Every row comes from one small tree of marks. The marks that hang from a mark follow it in brackets, in alphabetical order. Every link used is in the known rows. Which tree was each row made from?
Each row is shifted at random along 3 fixed directions that mean nothing.
Known rows:
C{Z{M{S{A{K} B}}}}: [  50 -229 -305  126  -48   37  -91 -134   28   89   22  -79  -60  -19
   60 -109   46  -54  -31    3    7   -1  -51  -65   -4 -115    9  -17
    0  -36   37   44   72 -147    7 -141    8  -98  -70   -6   66  -54
   16   87  179  -19  -91  107  -84  111  -51  -62]
D{T{A E{C N} V{Q}}}: [-188  219    2   62   70   66  -19 -191  209   72  -17 -207  364   25
  -47 -156 -133  185  -98   64 -125 -167  167   45  165  -37   84   70
 -192  -93   26   65   23  -18 -347   10 -500 -264  -59  122  221 -121
   70   90   64   67  -91 -108   63  108  -92  -47]
X{B{K S U{M}} R{N}}: [   4 -188 -291  105  -58   69   -3  -46 -232  204   80 -179 -135   37
  111 -113    5  -26  -35   52  -41  -99  -19  -21   40   62   57  -31
  207    7  -37  -40  -34  -71    1 -118  236  -50   66   56   84   64
   -4  -45   72 -159  -85   54 -144  132 -104  -73]
R{E{C{Z{M{Q}}}} L N{D}}: [  79 -107 -355  188  -48  -10  -71 -146  -61   49  -12  -62   89   39
    9 -236   45  -46  -43   -6 -264   55 -140  -83  -25 -147  -91  -99
 -217   44   51   77  100 -123 -179 -144  155  -60  -84   20   67  -47
   16  105   75   35 -220  173   -3   90   62 -128]
U{D{T{K}} M{Z} Q}: [-148  -14 -224  170   77  118   21 -137   57  138   78 -131  -21  -22
  122 -125  -22  -10 -132   27  121  -68  -27  -66  -14 -120   86    3
  -46   40   31   87   43  -68  -42  -95   -9    5  -52  -41   86  -50
    7   51  270  -91 -165   60  -62   72  -89  -27]
Z{M{D{E T} S{A}}}: [-122  -50  -74   91  -38   22 -153 -113  180   67   -7  -47  118   22
   89 -100  -96   25  -90  -70  175  -23   15 -165   -9 -297   44   36
   29  130  117  143  137   -2  -54 -117 -172  -95 -226   59   53 -184
   23  115  212   43  -75  137  -62   54  -51   19]
Z{M{D Q}}: [-104  -11 -141   22   -3   79   39 -287   96   56  -17 -148  174   83
   -3 -192 -139  137  -15   95  -93  -62  147   65   82 -198   16  101
 -175  160   89   72  116    5 -142  -18   42 -262 -162   63  133 -169
  -66  146    5   72 -186   90  -50   79  -25  -23]
X{B{K} R{E L N}}: [  58 -138 -189   67  -84  -31 -121   63 -123   94   24 -109   32   38
   98  -95  -12  -69  -45  -87   41  -35  -55 -176   51  -96   39  -67
  151   86   -3   79   78  -30  -27 -159  151  -36  -20  110   58   -5
   41  -75   14 -113  -29   84 -134  126  -76  -19]
C{Z{M{Q S{A}}}}: [  40 -128  -64   21 -112  -40 -178 -131  220   50  -44   17   90  -17
   68 -125 -130   -9  -97 -115  176   58  -60 -184  -19 -403    5   56
  -21  215  168  205  235   -9   -3 -131  -83 -158 -268   90   32 -225
   57   90  159   31  -73  218 -100   34  -28   31]
U{D{T{E K V}} M Q Z}: [-240   70  -97  105  116  112   62 -153  162  104   69 -178   19  -40
   89 -116  -74   67 -167   70  113 -109   35  -41   40  -98  135   40
 -103   19    5  102   29  -25 -144  -37 -148  -84  -16   12  147  -93
   47   68  223 -124 -125  -18  -62   83 -117    7]
D{T{A V}}: [-134   52   19   70   24  -15  -99   28  237   67   30 -116  100  -79
   95  -36  -81   30 -163  -86  229 -115  -24 -184   22 -175  128    2
   91   36  -11  105  101  -33  -67 -113 -391 -127  -37   59  104  -75
   29    3  216 -102   11  -36  -87  122 -170   58]
S{B{K{T{E}}} X}: [ -62 -112 -105  -22  -25   56   -8 -110   37   84   31 -176   44   32
   29  -91  -76   87  -37   37    2  -88  111  -18  106  -77   88   55
  111  -29   12   33   34  -31  -55  -66 -204 -200  -35   99  123  -35
  -87   74   59  -57   21  -19 -104  141 -114    0]
S{A{K} B{U{D}} X}: [ -29 -267 -312  137  -58   97  -35 -152  -78  159   84 -122  -24   27
   86 -114   93  -28  -12    3  -44  -31  -26  -77   21  -16   12  -17
  142  -44   58    9  -21 -123   69 -155   34  -42  -30   18   57   75
  -97   41  205   -1  -20   67  -76  116  -47  -99]
X{R{C{Z}}}: [  89  -20 -129   65  -87  -17 -123 -134   16   56  -26  -78  178   49
   22 -152  -84   58  -25  -63 -102    5   -5 -104   55 -209  -12   41
  -23  160  101  136  155  -31  -94 -112   40 -170 -135  125   84  -96
    2  -16   12   66  -74  125  -31   91   20  -55]
P{M{D{E{N}} S} Q}: [ -70  -32 -239  179   33   36  -69  -46   61  115   84  -60   40  -55
  126  -71   80  -88 -139  -47  157  -59  -81 -172 -124 -171   30  -85
  -16   -5    5   53   61 -102  -40 -167 -120   55  -27 -111   20   41
 -143  146  335    6 -158   67  -53   78  -92   -3]
D{E{C} T{A K V}}: [-141   75  -53  132   67   58 -101 -116  227   82   17 -143  259    4
   35 -109  -45   97 -102  -20   -7 -146   39  -82   73  -52   71   42
  -91  -58   19   76   44  -59 -189  -71 -514 -129  -63   65  147  -73
   66   86  218   58  -69  -49   43  104  -85  -47]
A{K{T{E{N} V}}}: [  -7  -70 -112  125  -22    4  -65 -137  210   38   28  -64  209  -24
    5 -123   75   14  -77  -82   -3  -52   -4 -143   -3 -131  -10   21
   21  -85   84   57   66  -82 -108 -150 -451 -121 -108   27   80    5
  -67  171  217  158  -41   32   13  108  -10  -63]
B{K S U{D{E} M Q Z}}: [ -86 -214 -188   92  -95  118  -68 -271    8  171   28  -45   83   84
   91 -208  -78   63  -44  -23   -7   11   -8  -88    8 -224  -21   98
   27  210  198  153   95   29  -34 -112  125  -34 -245  100   42 -133
   48   96  196   98 -155  215  -29   -8   57 -115]
K{P{Q} T}: [ -13 -105  -67   23  -18  -19  -57  -56  215   25   56  -80   54  -56
   72  -67  -22   26  -85  -91  167  -45  -25 -160  -29 -241   46   31
   83   95   24  100  122  -54   11 -144 -259 -115  -52   15   55  -30
 -119   80  163  -38  -43   23 -106  109  -86   36]
B{K{T{A}} S{X} U{D M}}: [ -43 -249 -185   30 -100  161  -36 -376   38  119   -5 -105  216  156
    3 -247  -74  159   65   50 -183  -46  128   36  100  -97  -56  187
   35  121  217   49   59    4  -40  -64  -97 -175 -292  144   90  -86
   -7  130   66  203 -101  142   -1   59   97 -167]
T{A{K{P}} E{N{D} R}}: [  15   31   38   22  -28  -46 -172    6  286  107  -50  -73  281  -57
   13  -90  -42   33 -142 -133  147  -97  -57 -148   97 -218   54    1
  -70  -35   45  154  108  -39 -141 -123 -494 -230  -77  114  129  -75
   60   63  196   44  -21  -11  -28   80 -106   27]
T{A E{C R{N}} K{P{M}}}: [  23   87  -99   50   66   12  -68  -59  168   70    1 -147  202  -20
   21  -99   -9   42 -108  -16    8 -161   -1  -24   97  -17   75   15
 -182  -93  -48   66   44  -88 -166  -75 -375 -167   40   52  152   37
   24   13  117  -13  -93  -71  -23  128 -114   -5]
E{N{L} R{C{Z{M}}}}: [  94  133 -310  103   28   18   -2  -95 -191   74  -37 -189   63   57
  -28 -178  -27   55  -51  137 -236  -79   25  113  109   21   12  -78
 -276  -60 -103    7    9 -126 -304  -41  223 -207   85   31  203  -61
   -5   14  -52  -73 -184  -26  -38  160  -78  -80]
E{C{Z{M{D S}}} R{L N}}: [  21  137 -142   -7   19  -58 -116   49    9   28  -54 -134  -16  -24
   51  -78 -133  -43 -173   29  117  -23  -45  -46   44 -203  114  -97
 -220   73  -87  104  111  -63 -185  -56  142 -209   35   60  156 -138
   73  -16   14 -203  -87   38 -170   98 -179   77]
X{B{K{P T} S U{Q}}}: [ -73 -204  -79  -34  -44   25  -53   23   56  149   65 -166 -124  -25
  116  -42  -82   43  -76  -31  216  -96    2  -90   54 -118  120   52
  208   89  -27   41   37  -25   35 -109  -55 -132   26  104   92  -54
   -8  -17  110 -201   44  -12 -198  115 -182   41]
A{K{T{E{N{D} R{C}}}}}: [  83  -35 -198  169  -13   -6 -101  -57   45   87   -6  -77  182    4
   -3 -148  111  -22  -82  -76  -97  -28  -79 -123   17  -92  -36  -69
  -72 -132   26   52   37 -128 -166 -163 -307  -85  -43   29   95   27
  -74  118  193  103  -74   38   29  117    1  -91]
B{K{P T{E}} S}: [  19 -226 -289  161   -2   84   -5 -130   -2  108   93 -133  -49   10
   60 -105  148   -2  -27    2  -57 -100    3  -47  -18   43    2    4
  139 -133   -8  -59  -39 -141  -16 -165 -225  -17   15  -28   53  115
 -118  116  190   30  -65   15  -32  156  -45  -93]
Z{M{D Q S{A{K} B}}}: [ -98 -186 -242   42  -21  114    1 -295   84   83   -7 -135  103   85
    8 -169  -53   73   29   97  -66  -47  143   57   72 -148    3   95
 -115   49  104   37   82  -47  -55  -48  -10 -198 -184   36  104 -148
  -35  169   70   81 -150  112  -68   77  -19  -46]
R{C{Z{M}} N{L}}: [  85  -16 -270  115  -29  -31  -43  -58  -83   35   -9 -108  -21   11
   36 -150  -11    1  -55   20 -127  -22  -82  -55   12 -107   -6  -75
 -111   74  -39   73   92  -99 -150 -120  206 -101    5   34  101  -63
   -7   -9    7  -91 -140   77  -82  147  -41  -58]
C{Z{M{D{E} Q S{A}}}}: [ -88  -97 -305  171   31   90   -9 -196    3   92   41 -118  -63   27
   73 -129   25  -16  -65   79  -26  -27   11  -25  -37 -127   24  -15
 -135   14   28   23   51 -112  -86  -93   66  -70  -69  -54   73  -92
  -62  170  178    0 -170  122  -65   91  -52  -29]
R{C E N{D L}}: [ -13   35 -289  116   32   15   33    5 -163   60   13 -204   30   66
   19 -162   11   55   -4   76 -250  -99  -19  -10   80   19   15 -108
  -96  -44 -130  -17   24 -101 -211  -94  173  -92   96   39  137    8
  -83  -47  -51 -141 -146  -31  -63  192  -72  -74]
Z{M{Q S{B{K} X}}}: [ -57 -172 -241   39  -24   65  -33  -76  -35  151   45 -145 -106  -12
   93  -82  -53  -25  -78   70  107  -60   19  -34   12 -113   86  -24
   51   12  -16   19   44  -76    5  -85   80 -125  -23    4   87  -71
  -20   71  165 -153  -73   54 -155   99 -154   19]
X{B{K S} R{E L N}}: [ 109 -260 -267  140 -121  -35 -180  107 -169  149   51  -44  -35    6
  149  -81   80 -161  -74 -158   99   -1 -166 -272  -34  -94    7 -113
  260   53   28   75   58  -69   54 -239  118  105  -37   72  -13   58
   46  -83  149  -97   -2  146 -127  113  -56  -55]
S{A B{K{T{E{N}}}} X}: [ -12 -162 -177   53  -31   43  -33  -37  -20  112   51 -149  -35   12
   58  -64   32  -19  -68   -7   73  -69   29  -81   74  -30   85  -26
  155 -131   -9   19  -11  -84  -33 -121 -214  -98   15   56   95   23
  -91   60  145  -95   52  -13 -117  158 -128   -3]
K{P{M{D Q Z}} T{E}}: [-184   56 -207   24  102  143  198 -311  106   23   60 -238   60   46
  -12 -157  -52  178   10  184 -176 -149  243  173   63  -54   60  144
 -161  -40   -8  -48   36  -45 -150    7 -147 -223  -13  -36  146    2
 -206  185  -11   45 -201  -32  -57  133  -51   -3]
E{C{Z} N{D{T{K V}}}}: [ -71  113  -51   99    5   -5 -121  -86  217   76  -38 -120  267  -25
   -9 -152  -88   88 -126  -40  -64  -69  -27  -76   81 -159   34  -10
 -151  -28   37  110  100  -60 -252  -78 -355 -207  -65   93  162 -126
   87   82  161   18  -92   -3   28   92  -68  -51]
N{D{E{C R}} L}: [  12  121 -118   84   22  -24 -118   38  -29  135  -38 -130  149   -5
   32 -107  -72   45 -139  -33    3  -99  -46  -58   67 -136   52 -105
  -72  -56  -64   92   53  -60 -236  -96 -156 -150   31   71  153  -79
  -37   23  112  -79  -95  -18  -27  107 -133  -13]
D{E{C N} Q T}: [-135   73 -249  248  108   53  -50   39  -76  149  100 -186   13  -40
   94  -59   47  -50 -153   14   37 -132  -48  -91  -11   20  109 -149
  -23 -168 -123    3  -70 -149 -215 -115 -170   -5  142  -50  130   12
  -29   37  275 -131 -112  -98  -14  129 -181  -26]
B{K S{X}}: [ -28 -143 -109   14  -41   -3 -100   89    9  145   49 -129  -99  -54
  134  -12  -66  -38 -133  -62  256  -81  -45 -153   24 -141  142  -51
  213   34  -53   69   61  -49   39 -138  -66  -95   39   61   68  -27
  -18  -70  179 -228   53    5 -186  130 -214   63]
U{D{E T} M{S{A} Z} Q}: [-244   29 -232  134  117  127   29  -56  -24  140   87 -193 -164  -11
  146  -58  -61  -10 -134   95  201  -95   35  -35   -1 -106  166  -31
  -12  -29  -64   43    5  -66  -80  -56   80    3   25  -50  109  -85
   -1   34  237 -227 -122    1 -134   91 -183   49]
R{C E{N{D}}}: [   4   30 -196   63  -63   59  -37 -262  -13   46  -65 -141  405  179
  -86 -291  -87  189   96   58 -432  -37  113   50  170 -104  -93   68
 -221   54  106   55  109  -28 -285  -47   32 -242 -188  150  152 -113
  -24   80  -85  206 -196   69   87  107  104 -167]
P{M{S{A}} Q}: [-101   40   97 -154   -8  -49  -85   28  273   17  -10 -126   65  -57
   93  -10 -255   82 -113  -50  352  -86   80 -112   71 -352  174   68
   46  191  -26  172  211   55  -24  -42 -182 -249  -69  100  113 -177
  -24  -37   54 -223   -8  -21 -221  102 -228  176]
V{D{E{C{Z}} T} Q}: [-146   70 -137  204   10   57 -106 -199  119  110    8  -95  271   -7
   24 -156  -57   92 -104  -48 -102  -46   22  -94   21 -170    6    4
 -132    9  103  129   68  -65 -244 -104 -300  -89 -127   67  111 -136
   50   96  185  127 -138   64  104   45   10 -111]
X{B{S} R}: [ -18  -44 -113   21  -11    2  -76   95  -83  183   46 -174  -73  -42
  130  -17  -91  -13 -115  -25  200 -114  -16  -98   62  -91  153  -37
  197   16  -72   44   35  -43  -15 -107   37 -114   85   76  108  -23
  -12  -96  108 -234   24  -25 -177  140 -215   54]
D{E{N} Q T{A K V}}: [-166   12  -62  223   39   43 -139  -28  248  128   64  -73  256  -70
  100  -83   37  -22 -167 -118  135 -116  -75 -248  -25 -118   59  -35
   24  -56   59  117   38  -80 -137 -155 -604   -6  -93    7   82  -61
   84   92  392   61  -64  -16   44   72  -93  -36]
C{Z{M{S}}}: [  -9   28 -143    1  -18   26  -52 -164   80   45  -30 -138   73   25
   12 -146 -154   96  -37   80  -45  -49   69   36   77 -185   50   55
 -136   97   18   67  130  -49 -138  -32   79 -277  -93   66  148 -161
   33   72   16  -30 -141   54  -82  102  -84  -11]
C{Z{M{D S}}}: [  -2  -49 -266  111  -31   82  -37 -301   36   55  -18  -94  131   73
    0 -212  -45   71   -3   81 -182  -11   61   39   18 -157  -48   59
 -171   89  115   39  109  -80 -117  -72  101 -182 -186   15   96 -115
  -35  169   69  149 -213  154    2   79   39 -105]
K{P{M Q}}: [ -36  -65 -123   31    3    2  -21  -86  168   52   64 -111   72  -63
   77  -77  -37   41  -71  -40  112  -89    0  -87  -17 -192   52   25
   26   92   -9   84  114  -57  -18 -119 -138 -122   -7  -12   69    8
 -110   46  143  -62 -117   -2  -95  113 -104   28]
D{E{C R} T{A{K}}}: [ -59   58  -32   79   24   10 -188  -69  170   81  -37 -107  298   28
   12 -100  -91   71 -100  -75   68 -106   34  -91  106 -147   65   33
 -122  -16   36  137   82  -36 -192  -79 -421 -179 -104  119  145 -126
   89   59  167   79  -49  -13   18   73  -85  -19]
N{D{T{A}}}: [-101   10 -108  121   21   56  -65  -91  113  115    6 -146  160   11
   41 -134  -55   83  -70   -8  -21 -119    6  -58   68 -102   46    5
   11   -7   16   56   62  -59 -123  -93 -261 -141  -72   54  122  -58
   -6   63  153   -9 -103   -5   -7  126  -81  -47]

Write each row's tree:
[-165  206  142  -42   -5  -57 -160    8  268   41  -48 -127  303  -14
   19  -69 -243  133 -152  -79  170  -97   72 -133  120 -288  135   38
  -64   84   21  182  145   59 -263  -37 -375 -272  -91  176  175 -223
   93   26  108  -42    8  -52  -54   67 -161   81]
D{E{C N} T{V}}
[ -41  -83 -111    6   -4   91    7 -310  207   10    9 -141  283   87
  -39 -192  -56  186   55   46 -162 -100  155   44   97 -117  -31  166
  -97   67  102   48   96  -37 -110  -49 -315 -229 -166   69  124  -63
  -90  165   14  176 -142    9   15  112   35  -82]
K{P{Q} T{A}}
[  24 -186 -350  156  -43   98  -13 -267   52   80   81  -55   69    7
   58 -171   97    3   14    5 -117  -43   26  -26  -90 -107  -80   49
   34   -5   94   -1   90 -116   31 -160  -86   18 -133  -98    0   86
 -128  170  205  150 -247  138    8   79   46 -115]
B{K{P{M{S Z} Q}}}
[ 121   96 -228   83   -3  -42  -69   -6 -131   64  -26 -140   39   18
   14 -132  -57    2  -80   27  -73  -49  -42  -13   76  -88   46  -82
 -176   -4  -70   67   59  -82 -231  -72  194 -190   64   70  161  -87
   25  -32  -14 -118 -124   17  -95  136  -88  -26]
X{R{E{C{Z{M}} N{L}}}}
[-109  173 -192  214   42   53 -116  -88  -16  154   -2 -131  317   10
   17 -146   -3   25 -147  -16  -81  -92   19  -63   52  -56   24 -102
 -168 -119   11   85  -26  -87 -335  -99 -279  -61  -27   42  159  -57
   70   63  176   73 -146  -22   99   58  -50 -105]
V{D{E{C N R{L}} T} Q}
[  13   76  -71   71  -54  -23 -138  -20   44  137  -57  -69  317    1
   14 -163 -100   44 -122  -90    4  -61  -38 -113   66 -242   -6  -70
  -32   36   66  153  108  -19 -225 -117 -217 -174 -130  103  127 -147
    7   38  118   31 -124   43    4   65  -69  -37]
E{N{D{Q} L} R}
[-111  -68 -236  139    1   53  -60  -55  101  115   82  -68  -52  -88
  139  -58   30  -55 -113  -52  168  -62  -48 -143 -109 -189   56  -13
  124   -9   38   43   86  -97   63 -172 -131   37  -64  -84    6   37
  -88   72  299  -33 -115   86  -89   77  -90   10]
K{P{M{D{T} S{B} Z}}}
[-198   21  -49  189   42   27  -80   -7  216  128   73  -90  143 -121
  128  -37   11  -10 -191 -111  190 -103  -60 -247  -49 -178  100  -54
   64  -23   18  112   55  -71 -103 -154 -506  -32  -38    5   76  -69
    3   44  343  -30  -37  -13  -10   79 -128    9]
T{A V{D{E Q}}}
[   7  158 -253   96   55   55  -47  -97 -146  108  -18 -211  219   97
  -28 -161  -35   64  -56  113 -210 -123   88  100  141   53   39  -71
 -225 -136  -87    0  -37  -99 -332  -30   -5 -193   72   52  213   -8
   -5   55    4   10 -156  -78   19  126  -98  -79]
D{E{C N R{L}}}
[  59 -221 -405  204  -40  128  -20 -193 -258  203   68 -154   30   98
   59 -164  108   -4   45   52 -215  -83   35   22   50  109  -36   -7
  155 -121   49  -66  -55 -138  -31 -142   93    5  -28   14   68   97
  -84   37   99   60 -110   75    1  153    8 -171]
X{B{S{A}} R}
[-251  116  -59   59   75   95   42 -179  107   62   36 -225  197   48
   18 -129 -147  158  -66   91  -67 -144  188   35  112  -95  103   64
  -65   38   11   52   30   -1 -212   -6 -231 -226  -62   73  167 -121
  -55   85   48  -10 -117  -56  -24  119 -122    8]
M{D{Q T{E}}}
[  66   -1  -56   24 -114  -89 -163  -25  100   38  -84  -34  202   13
   18 -167 -127   63  -71 -126  -61   18 -104 -177   46 -325  -34  -27
  -38  197   89  205  218    4 -148 -142  -28 -153 -168  158   75 -168
   29  -18    5   -1  -77  143  -50   88    1  -33]
R{C{Z} N{D L}}
[   3   62  -93   94   66    9  -53  -66  171   48   27 -138  133  -47
   11  -79   52   37 -133  -28   14 -120    4  -63   39  -26   62    3
  -73 -167  -35   16   10 -122 -164 -102 -517 -153   40   30  142   39
  -60   92  173   22  -18  -75  -10  140  -99  -15]
K{P T{A E{C R} V}}
[-125   28  -28   96   56   41    8 -100  244   59   53 -140  129  -73
   48  -80   -4   65 -131  -27   66 -117   39 -113   21  -97   89   34
   28  -68   15   53   47  -67 -122  -94 -541 -140  -31   30  120  -31
  -54   94  182   -4  -18  -50  -27  129 -102   -4]
K{T{A E V{Q}}}
[ -38 -195  -77   -7  -48  -27 -106   79  187  105   79  -64 -154 -113
  165   10  -31  -63 -128 -125  398  -40 -111 -234  -68 -263  118    4
  240   86    4  104  109  -57  142 -171 -168  -54  -25   22   22  -20
  -58  -17  250 -205   54   39 -226   88 -174  102]
K{P{M{S{A B{U{Q}}}}} T}
[-108 -102 -176   57   31   62   52  -50    9   92   91 -209  -81  -38
   61  -47   31   26  -88   64   20 -114   66  -38   41   29  117  -21
  149 -154  -77  -45  -36 -100  -52  -91 -254 -126   99   11  122   60
 -123   77  146 -142   37  -81 -117  178 -167    4]
S{B{K{T{E V}}} X}
[  28  106 -111   77  -29  -49 -137  -19   34   85  -56  -53  137  -17
   45 -115  -79   -8 -168  -56  105  -21  -68 -114   21 -261   35  -70
 -166   87   30  164  116  -33 -207 -110  -18 -159  -74   59  119 -165
   17   79  135   -5 -108   92  -67   66  -89   15]
C{Z{M{D{E{N{L} R}}}}}
[ -27 -145  -40  -10  -72    0 -118 -117  279   27  -14  -13   91  -12
   61  -90  -94   11  -60 -120  216   12   33 -176  -12 -373   38  106
   78  106  148  155  216    0   54 -130 -327 -132 -257   64   25 -164
  -27  108  167   59  -30  158 -117   45  -40   53]
M{Q S{A{K{T}}} Z}
[ -27   90 -300   66   64   98  114 -134 -237   95   25 -289   61  117
  -16 -155  -38  121   37  205 -272 -193  163  176  150  137   57  -24
  -69  -84 -132  -85  -49  -73 -222   -6  222 -209  123   32  205   33
  -91  -13 -150 -100 -174  -96  -70  197 -107  -72]
X{R{N{L}}}
[ -45  122  -68   -5   88   52   13 -118  141   43   -4 -234  157   39
  -39 -109  -70  149  -48   90  -70 -180  138   94  170   10  104   70
 -176 -132  -73   -1   -1  -70 -250   -2 -341 -293   61   87  218  -36
  -40   80    3  -22  -60 -146  -40  162 -129    1]
K{P T{A E{C N}}}
